Below is a small trained network, with its code and all its weights. Each question gives an input and a class and asks what happens when units are switched off, that is, made to give their printed mean instead of their output.

import numpy as np


def w(rows, s, z=0):
    codes = np.array(rows[::2]) - 128.0
    scale = np.full(codes.shape[1], s)
    scale[-1] = z or s
    return codes * scale


def norm(h):
    return h / np.sqrt((h * h).mean(-1, keepdims=True) + 1e-5)


def f(y):
    return y / 2 * (1 + np.tanh(0.7978845608 * (y + 0.044715 * y**3)))


def log_softmax(a):
    a = a - a.max(-1, keepdims=True)
    return a - np.log(np.exp(a).sum(-1, keepdims=True))


def net(x, mask):
    res = np.array(x, float).reshape(1, 7) / 4 @ E
    u = 0
    for l in range(2):
        y = f(norm(res) @ A[l][:, :-1].T + A[l][:, -1])
        res = res + np.where(mask[u : u + 5], y, B[l][:, -1]) @ B[l][:, :-1]
        u += 5
    return log_softmax(norm(res)[-1] @ U[:, :-1].T + U[:, -1])


A, B = {}, {}
E = w([
[102,217,162,56,124,44],'x0',
[135,125,134,127,127,131],'x1',
[173,61,161,155,129,35],'x2',
[209,188,118,165,189,108],'x3',
[137,125,137,117,125,137],'x4',
[103,102,109,88,203,118],'x5',
[88,136,254,167,173,158],'x6',
],0.0073)
A[0] = w([
[212,200,107,175,206,129,37],'L0N1',
[115,93,107,46,253,136,25],'L0N2',
[157,73,107,172,160,199,36],'L0N3',
[183,188,164,172,6,152,51],'L0N4',
[89,215,96,97,138,238,1],'L0N5',
],0.011,0.0069)
B[0] = w([
[46,53,147,62,67,149,247],'L0N1',
[49,155,72,222,193,81,209],'L0N2',
[167,170,111,194,83,173,210],'L0N3',
[39,127,67,157,252,74,207],'L0N4',
[186,62,187,158,101,10,252],'L0N5',
],0.018,0.0025)
A[1] = w([
[152,254,160,84,155,69,79],'L1N1',
[200,149,21,82,118,105,83],'L1N2',
[242,71,174,127,188,46,3],'L1N3',
[74,116,147,56,107,100,50],'L1N4',
[136,170,243,147,196,176,15],'L1N5',
],0.014,0.0033)
B[1] = w([
[209,70,76,187,133,213,224],'L1N1',
[125,185,201,72,186,121,224],'L1N2',
[153,154,162,172,76,65,253],'L1N3',
[108,114,138,195,88,189,244],'L1N4',
[149,191,88,5,141,83,198],'L1N5',
],0.015,0.0053)
U = w([
[186,98,191,178,88,32,93],'0',
[114,152,136,139,132,151,255],'1',
[57,133,77,178,237,96,76],'2',
[220,139,94,167,122,243,78],'3',
[25,66,159,66,58,183,78],'4',
[142,209,158,2,160,129,122],'5',
[123,148,135,138,117,128,173],'6',
],0.0096,0.0082)

Each question gives the input, the list of numbers given to net, and the class t.
The units are the neurons (one row each of A and B). Each row of codes is followed by its name. A weight is (code - 128) times the scale printed after its matrix; where a second scale follows, it is the last column's (A, B and U).
mask holds one flag per neuron, layer by layer. A switched-off neuron (its flag False) gives its mean, the last column of its row in B, instead of its output. The means were averaged over made-up inputs and are rounded, as every weight is.
A unit's drop is (log p(t) with every unit on - log p(t) with that unit switched off) / (log p(t) with every unit on - log p(t) with every unit switched off).
The circuit of an input: a set's keep is (log p(t) with only the set's units on - log p(t) with every unit switched off) / (log p(t) with every unit on - log p(t) with every unit switched off). Starting from all 10 units, units are removed one at a time, each time the one whose removal leaves the highest keep (on an exact tie, the one counted first), for as long as the keep stays at least 0.8.
units of the circuit, in order: the units of the circuit, biggest drop first
unit that matters most: the unit with the biggest drop
top k neurons: the k neurons with the biggest drops, biggest first
k most important neurons of layer l: the k neurons of layer l with the biggest drops, biggest first
input [1,3,-1,-3,-3,-4,-7], class 5: 2 most important neurons of layer 0 : [L0N1, L0N2]
input [-5,-3,0,-1,-4,4,4], class 3: units of the circuit, in order : [L0N3]
input [8,6,7,8,-6,-3,-7], class 3: 2 most important neurons of layer 1 : [L1N1, L1N4]
input [8,-1,-2,3,-8,5,-5], class 3: top 2 neurons : [L1N1, L0N4]
input [8,-2,-6,-7,5,-2,7], class 3: top 2 neurons : [L1N1, L0N1]
input [6,5,1,7,0,0,-7], class 4: units of the circuit, in order : [L0N1, L1N4]
input [-7,0,2,-3,-1,-3,0], class 3: units of the circuit, in order : [L0N3, L1N3]
input [2,-3,-6,3,-5,6,-6], class 0: top 2 neurons : [L0N5, L0N4]
input [4,5,3,5,-4,-6,6], class 2: top 4 neurons : [L0N4, L0N5, L0N1, L1N2]
input [5,-6,-7,6,2,-5,-2], class 0: 2 most important neurons of layer 0 : [L0N5, L0N2]
input [4,1,7,8,3,4,-3], class 4: top 2 neurons : [L0N1, L0N5]
input [8,1,3,3,2,-8,-6], class 2: 2 most important neurons of layer 0 : [L0N4, L0N5]
input [7,6,-2,-3,1,4,1], class 3: top 2 neurons : [L1N1, L0N1]
input [-1,-3,1,-1,2,1,4], class 5: unit that matters most : L0N5
input [2,-2,-2,-4,6,-2,-6], class 5: top 2 neurons : [L1N2, L0N1]
input [0,-6,7,4,-3,-8,6], class 2: top 2 neurons : [L0N4, L0N5]
input [-8,-2,3,7,4,5,7], class 3: top 2 neurons : [L0N3, L1N2]
input [4,-4,5,0,-6,8,-6], class 2: top 2 neurons : [L0N2, L0N5]
input [-6,1,-7,8,2,-1,6], class 4: top 3 neurons : [L0N1, L1N3, L1N1]
input [2,0,0,4,4,3,6], class 5: units of the circuit, in order : [L1N5]
input [-4,-2,-7,-5,6,-8,7], class 2: 2 most important neurons of layer 1 : [L1N3, L1N2]
input [6,-5,5,-3,-3,-8,-5], class 2: 2 most important neurons of layer 0 : [L0N4, L0N5]
